Below is a small trained network, with its code and all its weights. Each question gives an input and a class and asks what happens when units are switched off, that is, made to give their printed mean instead of their output.

import numpy as np


def w(rows, s, z=0):
    codes = np.array(rows[::2]) - 128.0
    scale = np.full(codes.shape[1], s)
    scale[-1] = z or s
    return codes * scale


def f(y):
    return np.maximum(y, 0)


def log_softmax(a):
    a = a - a.max(-1, keepdims=True)
    return a - np.log(np.exp(a).sum(-1, keepdims=True))


def net(x, mask):
    res = np.array(x, float).reshape(1, 8) / 4 @ E
    y = f(res @ A[0][:, :-1].T + A[0][:, -1])
    res = res + np.where(mask, y, B[0][:, -1]) @ B[0][:, :-1]
    return log_softmax(res[-1] @ U[:, :-1].T + U[:, -1])


A, B = {}, {}
E = w([
[126,128,123,129,125,126,129,125],'x0',
[144,202,74,48,163,136,82,202],'x1',
[129,129,127,130,129,129,125,129],'x2',
[132,129,123,130,131,123,126,125],'x3',
[182,212,164,109,116,202,132,54],'x4',
[160,109,103,93,108,164,254,156],'x5',
[235,92,205,119,112,102,105,192],'x6',
[135,114,149,100,252,104,151,96],'x7',
],0.0096)
A[0] = w([
[76,128,101,104,114,171,188,120,63],'neuron 0',
[116,127,169,180,154,119,22,90,91],'neuron 1',
[108,68,165,147,105,154,117,41,57],'neuron 2',
[101,158,65,183,45,159,142,156,166],'neuron 3',
[155,84,156,205,115,120,205,94,93],'neuron 4',
[122,95,153,124,74,136,121,97,152],'neuron 5',
[145,175,89,52,131,146,117,183,25],'neuron 6',
[198,92,114,113,117,167,242,170,29],'neuron 7',
[248,86,216,102,93,117,133,186,50],'neuron 8',
[118,108,140,77,196,128,168,81,164],'neuron 9',
[196,215,187,109,109,228,116,49,53],'neuron 10',
[127,153,164,124,117,86,73,107,65],'neuron 11',
[74,89,124,152,137,108,126,214,18],'neuron 12',
[99,126,189,200,113,108,166,128,2],'neuron 13',
[129,150,149,133,63,151,127,177,127],'neuron 14',
],0.011,0.0074)
B[0] = w([
[103,188,66,192,123,152,122,104,186],'neuron 0',
[147,176,115,165,62,122,168,201,225],'neuron 1',
[129,141,90,63,137,184,81,168,195],'neuron 2',
[182,119,201,144,195,108,106,95,236],'neuron 3',
[129,148,106,29,123,180,76,167,220],'neuron 4',
[188,140,131,93,128,157,167,122,188],'neuron 5',
[141,133,106,53,92,165,64,132,184],'neuron 6',
[115,163,108,200,116,121,130,246,214],'neuron 7',
[68,179,91,153,123,111,97,1,247],'neuron 8',
[201,120,197,168,155,136,69,111,221],'neuron 9',
[73,1,87,133,139,55,179,166,255],'neuron 10',
[109,143,92,146,152,163,149,191,169],'neuron 11',
[106,26,88,107,124,81,180,98,175],'neuron 12',
[103,118,82,93,155,179,83,145,160],'neuron 13',
[193,103,191,139,151,147,100,110,192],'neuron 14',
],0.0091,0.0099)
U = w([
[126,141,138,107,125,133,125,137,253],'0',
[125,145,112,11,121,160,81,171,52],'1',
[92,36,109,111,127,95,159,147,58],'2',
[124,183,116,184,108,134,135,210,51],'3',
[59,187,99,151,124,136,106,41,115],'4',
[142,148,163,90,132,120,138,138,217],'5',
[124,138,163,102,125,136,136,138,210],'6',
[185,111,197,135,168,132,94,137,62],'7',
],0.013,0.014)

Each question gives the input, the list of numbers given to net, and the class t.
The units are the neurons (one row each of A and B). Each row of codes is followed by its name. A weight is (code - 128) times the scale printed after its matrix; where a second scale follows, it is the last column's (A, B and U).
mask holds one flag per neuron, in row order. A switched-off neuron (its flag False) gives its mean, the last column of its row in B, instead of its output. The means were averaged over made-up inputs and are rounded, as every weight is.
A unit's drop is (log p(t) with every unit on - log p(t) with that unit switched off) / (log p(t) with every unit on - log p(t) with every unit switched off).
The circuit of an input: a set's keep is (log p(t) with only the set's units on - log p(t) with every unit switched off) / (log p(t) with every unit on - log p(t) with every unit switched off). Starting from the 12 units with the biggest drops (on a tie, the unit counted first), units are removed one at a time, each time the one whose removal leaves the highest keep (on an exact tie, the one counted first), for as long as the keep stays at least 0.8.
units of the circuit, in order: the units of the circuit, biggest drop first
most important unit: the unit with the biggest drop
top k neurons: the k neurons with the biggest drops, biggest first
drop when u is switched off: that unit's drop, to one decimal
input [-7,2,-1,-8,-6,5,8,3], class 4: units of the circuit, in order -> (neuron 8)
input [0,1,-6,0,-5,-5,7,6], class 4: units of the circuit, in order -> (neuron 8; neuron 3)
input [-5,-7,-6,-2,1,-2,5,-3], class 1: top 2 neurons -> (neuron 4; neuron 2)
input [2,4,-3,-2,1,5,-1,-1], class 3: top 3 neurons -> (neuron 7; neuron 4; neuron 8)
input [0,-5,4,3,6,-1,-1,-7], class 7: top 2 neurons -> (neuron 3; neuron 14)
input [-5,-8,-1,-5,6,-5,-5,4], class 1: units of the circuit, in order -> (neuron 2; neuron 4)
input [-1,1,3,5,8,4,-6,7], class 2: top 2 neurons -> (neuron 10; neuron 8)
input [5,4,-4,3,2,-5,-1,-6], class 7: units of the circuit, in order -> (neuron 3; neuron 14)
input [3,5,7,7,-1,4,-8,4], class 4: top 2 neurons -> (neuron 0; neuron 4)
input [8,3,3,-3,4,-7,-5,5], class 0: top 3 neurons -> (neuron 8; neuron 7; neuron 0)
input [0,-3,-5,-4,-5,-7,6,4], class 3: top 2 neurons -> (neuron 1; neuron 10)
input [5,2,-3,-3,5,8,-6,8], class 3: units of the circuit, in order -> (neuron 7; neuron 0)
input [4,4,-2,-1,-7,6,-5,-8], class 7: top 2 neurons -> (neuron 3; neuron 10)
input [-5,-1,1,-2,7,-3,-1,7], class 2: top 2 neurons -> (neuron 10; neuron 3)
input [-3,4,-5,3,-8,-6,8,7], class 2: most important unit -> neuron 12
input [-6,-2,4,-8,8,0,3,-8], class 2: top 2 neurons -> (neuron 10; neuron 9)
input [8,-5,-4,3,1,-2,-7,7], class 0: top 4 neurons -> (neuron 8; neuron 9; neuron 2; neuron 3)
input [2,-4,1,-8,6,1,8,-3], class 4: drop when neuron 8 is switched off -> 1.7
input [-5,-6,-4,7,7,-3,6,5], class 2: drop when neuron 2 is switched off -> -0.1
input [2,6,1,-2,4,-5,-4,-8], class 7: drop when neuron 12 is switched off -> 0.0
input [8,-8,-2,-5,8,-2,-5,-7], class 0: most important unit -> neuron 3
